array([[128, 151, 128, 130],
       [129, 133, 128, 132],
       [128, 106, 129, 129],
       [129, 126, 127, 103],
       [129, 122, 127, 126],
       [127, 151, 128, 127],
       [127, 105, 128, 128]])
Indices start at 1.
The top entry of the column that holds the smallest entry? 130
The entry in row 3 and column 1: 128
The entry just left of 132? 128
The entry in the bottom-right corner is 128
The bottom-left entry: 127
The entry in row 1 and column 3? 128
The entry in the top-left corner -> 128
The entry at row 1, column 2? 151
The entry in row 2 and column 1: 129
The entry directly below 106? 126
